Below are the code and all the weights of a small trained network. Each question names an input and a target symbol and asks about switching units off, where a switched-off unit gives its printed mean instead of its output.

import numpy as np


def w(rows, s, z=0):
    codes = np.array(rows[::2]) - 128.0
    scale = np.full(codes.shape[1], s)
    scale[-1] = z or s
    return codes * scale


def f(y):
    return y / 2 * (1 + np.tanh(0.7978845608 * (y + 0.044715 * y**3)))


def softmax(a):
    e = np.exp(a - a.max(-1, keepdims=True))
    return e / e.sum(-1, keepdims=True)


def log_softmax(a):
    a = a - a.max(-1, keepdims=True)
    return a - np.log(np.exp(a).sum(-1, keepdims=True))


def net(x, mask):
    ids = ['Ψβηλπτ'.index(c) for c in x.split()]
    T = len(ids)
    res = E[ids] + P[:T]
    u = 0
    for l in range(2):
        q, k, v = (res @ M[l].T for M in (Q, K, V))
        z = softmax(np.where(np.tri(T) > 0, q @ k.T / 2**0.5, -1e9)) @ v
        res = res + np.where(mask[u], z, O[l][:, -1]) @ O[l][:, :-1]
        u += 1
        y = f(res @ A[l][:, :-1].T + A[l][:, -1])
        res = res + np.where(mask[u : u + 12], y, B[l][:, -1]) @ B[l][:, :-1]
        u += 12
    return log_softmax(res[-1] @ U[:, :-1].T + U[:, -1])


Q, K, V, O, A, B = {}, {}, {}, {}, {}, {}
E = w([
[162,194,151,198,170,127,159,118],'Ψ',
[163,69,140,42,113,143,105,192],'β',
[6,156,167,251,75,156,158,216],'η',
[199,63,27,177,167,177,154,111],'λ',
[140,165,141,218,53,61,105,122],'π',
[76,179,150,77,124,86,119,135],'τ',
],0.019)
P = w([
[15,120,57,129,89,91,241,239],'0',
[119,111,148,36,24,153,223,186],'1',
[119,136,104,85,139,153,101,219],'2',
[148,123,130,69,148,178,89,175],'3',
[170,116,138,99,156,167,70,183],'4',
[209,109,165,105,114,177,63,157],'5',
[211,100,150,124,151,162,37,160],'6',
[222,94,152,128,154,170,16,115],'7',
[214,62,168,147,206,140,41,107],'8',
[225,64,174,161,164,160,1,72],'9',
],0.0062)
Q[0] = w([
[200,135,86,83,138,107,111,3],'0.h0',
[119,69,168,112,90,154,45,118],'0.h0',
],0.0044)
K[0] = w([
[122,57,118,98,166,3,215,183],'0.h0',
[136,103,109,90,93,95,118,183],'0.h0',
],0.0035)
V[0] = w([
[177,188,212,116,213,193,2,104],'0.h0',
[109,99,96,78,48,167,20,152],'0.h0',
],0.0062)
O[0] = w([
[254,125,236,107,90,137,145,201,3],'0.h0',
[86,160,235,238,191,29,207,156,55],'0.h0',
],0.0097,0.0023)
A[0] = w([
[136,211,103,169,80,133,124,36,232],'0.n0',
[163,169,96,106,134,132,160,93,50],'0.n1',
[159,148,207,146,112,88,130,151,195],'0.n2',
[89,234,116,79,149,130,128,110,200],'0.n3',
[248,109,82,117,177,159,132,116,41],'0.n4',
[128,182,166,135,88,117,68,114,124],'0.n5',
[131,63,82,169,83,165,91,160,48],'0.n6',
[134,178,106,184,163,140,82,131,89],'0.n7',
[133,117,131,185,155,139,198,101,121],'0.n8',
[112,85,120,79,35,154,116,129,10],'0.n9',
[53,152,109,94,117,94,155,156,199],'0.n10',
[79,107,143,157,119,139,136,130,183],'0.n11',
],0.011,0.0014)
B[0] = w([
[211,95,123,190,230,104,136,190,219],'0.n0',
[105,140,187,94,172,159,159,186,151],'0.n1',
[79,165,166,121,188,140,110,93,185],'0.n2',
[42,247,200,210,57,131,149,120,184],'0.n3',
[124,57,207,54,130,69,78,68,254],'0.n4',
[131,103,116,158,166,150,89,61,171],'0.n5',
[112,181,81,112,187,140,184,52,201],'0.n6',
[122,98,151,90,158,142,196,148,206],'0.n7',
[85,161,46,77,181,52,112,146,163],'0.n8',
[98,167,64,130,171,124,63,197,156],'0.n9',
[183,91,163,168,2,195,31,142,200],'0.n10',
[156,84,42,102,119,181,133,96,169],'0.n11',
],0.0071,0.008)
Q[1] = w([
[26,139,48,134,126,113,229,87],'1.h0',
[207,89,105,120,175,200,255,115],'1.h0',
],0.0058)
K[1] = w([
[119,97,103,171,147,255,160,148],'1.h0',
[131,98,132,135,152,155,107,137],'1.h0',
],0.0095)
V[1] = w([
[32,149,109,110,3,98,138,52],'1.h0',
[157,157,191,144,216,92,174,130],'1.h0',
],0.0058)
O[1] = w([
[139,169,137,53,129,71,154,104,170],'1.h0',
[194,144,141,95,11,133,182,119,2],'1.h0',
],0.012,0.0036)
A[1] = w([
[134,96,115,155,132,156,115,176,144],'1.n0',
[141,246,150,178,139,153,195,168,186],'1.n1',
[170,116,104,99,173,83,121,131,118],'1.n2',
[180,95,186,102,53,137,143,158,68],'1.n3',
[138,211,90,136,126,126,220,175,140],'1.n4',
[138,133,33,135,139,95,142,124,130],'1.n5',
[115,174,109,157,137,108,222,142,41],'1.n6',
[76,144,143,125,153,117,106,65,129],'1.n7',
[109,92,77,86,108,117,110,147,77],'1.n8',
[119,113,77,150,154,135,147,88,119],'1.n9',
[131,112,103,146,21,125,205,99,26],'1.n10',
[84,134,136,166,27,178,99,145,2],'1.n11',
],0.012,0.0061)
B[1] = w([
[146,73,96,175,84,79,169,130,195],'1.n0',
[81,66,72,61,168,170,49,172,232],'1.n1',
[41,172,88,141,108,147,63,90,208],'1.n2',
[153,202,76,187,198,89,169,126,182],'1.n3',
[128,164,9,170,106,147,130,119,145],'1.n4',
[109,86,193,126,51,48,189,89,192],'1.n5',
[154,205,38,213,135,112,199,108,135],'1.n6',
[212,131,143,139,138,92,160,197,255],'1.n7',
[49,152,57,117,196,182,83,110,167],'1.n8',
[173,107,120,74,125,101,165,153,210],'1.n9',
[166,47,232,31,167,143,183,200,124],'1.n10',
[58,247,100,185,33,151,71,2,151],'1.n11',
],0.0078,0.0089)
U = w([
[51,141,56,183,128,134,107,64,174],'Ψ',
[70,18,202,84,149,143,113,204,172],'β',
[182,98,196,134,134,84,191,153,201],'η',
[96,203,179,120,138,150,136,82,22],'λ',
[107,104,141,79,151,135,188,70,3],'π',
[254,194,41,67,149,157,177,192,107],'τ',
],0.0057,0.0043)

Each question gives the input, a string of symbols that net reads in full, and the target symbol t.
The units are the heads (2 rows each of Q, K, V and O) and the neurons (one row each of A and B). Each row of codes is followed by its name. A weight is (code - 128) times the scale printed after its matrix; where a second scale follows, it is the last column's (O, A, B and U).
mask holds one flag per unit, layer by layer, with each layer's heads first. A switched-off unit (its flag False) gives its mean, the last column of its rows in O or B, instead of its output. The means were averaged over made-up inputs and are rounded, as every weight is.
A unit's drop is (log p(t) with every unit on - log p(t) with that unit switched off) / (log p(t) with every unit on - log p(t) with every unit switched off).
The circuit of an input: a set's keep is (log p(t) with only the set's units on - log p(t) with every unit switched off) / (log p(t) with every unit on - log p(t) with every unit switched off). Starting from the 12 units with the biggest drops (on a tie, the unit counted first), units are removed one at a time, each time the one whose removal leaves the highest keep (on an exact tie, the one counted first), for as long as the keep stays at least 0.8.
units of the circuit, in order: the units of the circuit, biggest drop first
most important unit: the unit with the biggest drop
top k neurons: the k neurons with the biggest drops, biggest first
k most important neurons of layer l: the k neurons of layer l with the biggest drops, biggest first
drop when u is switched off: that unit's drop, to one decimal
input Ψ Ψ λ β Ψ Ψ β β Ψ π, target η: most important unit -> 0.n0
input β β Ψ π, target β: 3 most important neurons of layer 1 -> 1.n1; 1.n3; 1.n11
input β η β β β Ψ Ψ π π, target β: units of the circuit, in order -> 0.n4; 1.n1; 0.h0; 1.n11
input β η τ Ψ τ β Ψ π π τ, target η: 2 most important neurons of layer 1 -> 1.n7; 1.n2
input Ψ β Ψ τ Ψ Ψ η Ψ Ψ, target η: units of the circuit, in order -> 0.n4; 0.h0; 1.n1
input λ β β τ π η Ψ Ψ Ψ β, target η: units of the circuit, in order -> 0.h0; 1.h0
input π Ψ η β, target Ψ: 2 most important neurons of layer 1 -> 1.n8; 1.n7
input η Ψ τ, target λ: top 3 neurons -> 0.n10; 0.n3; 1.n11
input τ λ β τ β Ψ Ψ β, target η: units of the circuit, in order -> 0.h0; 1.n1
input τ η η τ λ π Ψ Ψ η, target η: 3 most important neurons of layer 0 -> 0.n11; 0.n10; 0.n6
input β Ψ Ψ, target β: top 3 neurons -> 0.n10; 1.n1; 1.n7
input η Ψ β π Ψ η π Ψ, target η: 4 most important neurons of layer 0 -> 0.n4; 0.n6; 0.n0; 0.n3
input η π β β π Ψ τ η, target η: top 3 neurons -> 1.n7; 0.n11; 0.n10
input λ Ψ η Ψ τ Ψ β Ψ β π, target η: 3 most important neurons of layer 0 -> 0.n5; 0.n3; 0.n0
input π Ψ η τ τ τ τ π τ, target η: top 3 neurons -> 1.n7; 0.n0; 1.n2
input τ η β, target Ψ: most important unit -> 1.n2
input η Ψ β τ π η λ λ, target π: top 2 neurons -> 0.n6; 1.n2
input β λ β β π Ψ η β τ, target λ: 2 most important neurons of layer 1 -> 1.n11; 1.n0
input β Ψ π τ τ η π τ λ, target π: drop when 1.n2 is switched off -> 0.2
input Ψ λ β Ψ, target β: drop when 0.n8 is switched off -> 0.0
